Below is a small trained network, with its code and all its weights. Each question gives an input and a target symbol and asks what happens when units are switched off, that is, made to give their printed mean instead of their output.

import numpy as np


def w(rows, s, z=0):
    codes = np.array(rows[::2]) - 128.0
    scale = np.full(codes.shape[1], s)
    scale[-1] = z or s
    return codes * scale


def f(y):
    return np.maximum(y, 0)


def softmax(a):
    e = np.exp(a - a.max(-1, keepdims=True))
    return e / e.sum(-1, keepdims=True)


def log_softmax(a):
    a = a - a.max(-1, keepdims=True)
    return a - np.log(np.exp(a).sum(-1, keepdims=True))


def net(x, mask):
    ids = ['ΓΔΘΩαβεζηλμξπτφψ'.index(c) for c in x.split()]
    T = len(ids)
    res = E[ids] + P[:T]
    r = res
    for j in range(2):
        rows = slice(3 * j, 3 * j + 3)
        q, k, v = (r @ M[0][rows].T for M in (Q, K, V))
        z = softmax(np.where(np.tri(T) > 0, q @ k.T / 3**0.5, -1e9)) @ v
        o = O[0][rows]
        res = res + np.where(mask[j], z, o[:, -1]) @ o[:, :-1]
    y = f(res @ A[0][:, :-1].T + A[0][:, -1])
    res = res + np.where(mask[2:6], y, B[0][:, -1]) @ B[0][:, :-1]
    return log_softmax(res[-1] @ U[:, :-1].T + U[:, -1])


Q, K, V, O, A, B = {}, {}, {}, {}, {}, {}
E = w([
[9,156,174,131],'Γ',
[144,165,92,174],'Δ',
[146,122,73,98],'Θ',
[233,166,124,140],'Ω',
[191,201,58,146],'α',
[110,53,50,140],'β',
[127,94,100,59],'ε',
[132,101,21,175],'ζ',
[132,189,70,76],'η',
[163,89,160,51],'λ',
[176,125,77,118],'μ',
[144,31,113,108],'ξ',
[192,98,119,130],'π',
[165,147,133,53],'τ',
[208,229,138,81],'φ',
[94,102,39,60],'ψ',
],0.015)
P = w([
[129,69,152,245],'0',
[144,171,50,20],'1',
[143,164,49,16],'2',
[141,163,54,16],'3',
[136,173,51,14],'4',
[144,171,49,8],'5',
[139,175,43,14],'6',
[134,166,41,15],'7',
[144,167,39,12],'8',
[141,170,34,12],'9',
[125,161,41,13],'10',
[141,170,35,4],'11',
[140,181,41,1],'12',
],0.0071)
Q[0] = w([
[120,209,47,30],'head 1',
[111,177,63,114],'head 1',
[116,219,55,3],'head 1',
[118,110,248,203],'head 2',
[105,109,222,216],'head 2',
[150,162,50,98],'head 2',
],0.014)
K[0] = w([
[141,68,177,252],'head 1',
[126,112,141,154],'head 1',
[133,94,198,241],'head 1',
[186,119,45,91],'head 2',
[180,105,64,70],'head 2',
[61,105,180,169],'head 2',
],0.014)
V[0] = w([
[107,181,119,48],'head 1',
[123,154,119,177],'head 1',
[128,131,75,98],'head 1',
[53,117,81,173],'head 2',
[162,254,132,147],'head 2',
[163,172,78,185],'head 2',
],0.02)
O[0] = w([
[210,180,93,105,8],'head 1',
[120,109,130,171,168],'head 1',
[225,105,167,84,122],'head 1',
[112,3,104,100,146],'head 2',
[159,141,81,210,124],'head 2',
[162,88,163,207,204],'head 2',
],0.016,0.014)
A[0] = w([
[159,154,176,106,254],'neuron 1',
[96,76,106,9,95],'neuron 2',
[185,162,137,132,150],'neuron 3',
[165,143,33,103,178],'neuron 4',
],0.011,0.0075)
B[0] = w([
[74,127,2,57,148],'neuron 1',
[218,206,167,168,254],'neuron 2',
[126,88,53,35,143],'neuron 3',
[27,71,136,128,144],'neuron 4',
],0.0077,0.026)
U = w([
[128,123,138,158,138],'Γ',
[67,64,95,161,89],'Δ',
[141,92,128,132,227],'Θ',
[86,202,169,231,85],'Ω',
[193,98,113,199,84],'α',
[159,118,198,162,65],'β',
[159,155,134,149,193],'ε',
[129,41,153,125,82],'ζ',
[156,43,52,114,66],'η',
[90,210,131,161,102],'λ',
[105,93,139,148,185],'μ',
[118,179,209,177,72],'ξ',
[2,127,186,157,193],'π',
[76,103,64,119,255],'τ',
[139,157,70,177,110],'φ',
[206,106,123,131,67],'ψ',
],0.0071,0.0048)

Each question gives the input, a string of symbols that net reads in full, and the target symbol t.
The units are the heads (3 rows each of Q, K, V and O) and the neurons (one row each of A and B). Each row of codes is followed by its name. A weight is (code - 128) times the scale printed after its matrix; where a second scale follows, it is the last column's (O, A, B and U).
mask holds one flag per unit, heads first, then neurons. A switched-off unit (its flag False) gives its mean, the last column of its rows in O or B, instead of its output. The means were averaged over made-up inputs and are rounded, as every weight is.
A unit's drop is (log p(t) with every unit on - log p(t) with that unit switched off) / (log p(t) with every unit on - log p(t) with every unit switched off).
The circuit of an input: a set's keep is (log p(t) with only the set's units on - log p(t) with every unit switched off) / (log p(t) with every unit on - log p(t) with every unit switched off). Starting from all 6 units, units are removed one at a time, each time the one whose removal leaves the highest keep (on an exact tie, the one counted first), for as long as the keep stays at least 0.8.
circuit, biggest first: the units of the circuit, biggest drop first
unit that matters most: the unit with the biggest drop
k most important neurons: the k neurons with the biggest drops, biggest first
which heads matter: for each layer, one digit per head in row order, 1 if its drop is at least 0.15 and else 0, layers parted by /
drop when u is switched off: that unit's drop, to one decimal
input φ π λ τ π π Δ ψ π π, target φ: circuit, biggest first	head 2; head 1; neuron 3
input λ α β π α β π, target λ: which heads matter	01
input ξ Θ ξ ζ Θ ψ μ π π π, target ξ: circuit, biggest first	neuron 2; head 2
input η η α α α α Ω α, target η: circuit, biggest first	head 1; neuron 2; neuron 3
input Δ α ε μ α λ α τ Ω Ω Δ ε α, target Δ: which heads matter	11
input ε η π τ π Ω Ω Ω λ β ε β λ, target ε: circuit, biggest first	neuron 2; head 2; head 1
input π α μ, target π: unit that matters most	head 1
input λ Ω ψ ε α τ π μ Ω, target λ: which heads matter	01
input η α β, target η: circuit, biggest first	head 1; neuron 2
input π ζ ζ ψ ζ τ, target π: circuit, biggest first	head 1; head 2
input Δ α ψ λ τ λ ζ φ η λ η τ, target Δ: circuit, biggest first	neuron 2; head 2
input λ α α π η, target λ: circuit, biggest first	head 2; head 1
input π μ φ, target π: which heads matter	10
input φ μ Θ π φ λ ψ μ λ, target φ: which heads matter	11
input α η Θ π, target α: unit that matters most	head 2
input λ α β Δ β α, target λ: which heads matter	01
input λ λ Θ λ μ, target λ: 2 most important neurons	neuron 2; neuron 1
input ε α ξ α π α π λ α λ ε, target ε: 2 most important neurons	neuron 2; neuron 1
input α ζ α Θ α ψ, target α: drop when head 1 is switched off	0.1
input Ω Ω ξ α α λ, target Ω: circuit, biggest first	head 2
input ζ π Δ λ, target ζ: drop when head 2 is switched off	0.6
input Ω ζ ξ ξ, target Ω: drop when neuron 2 is switched off	-0.1
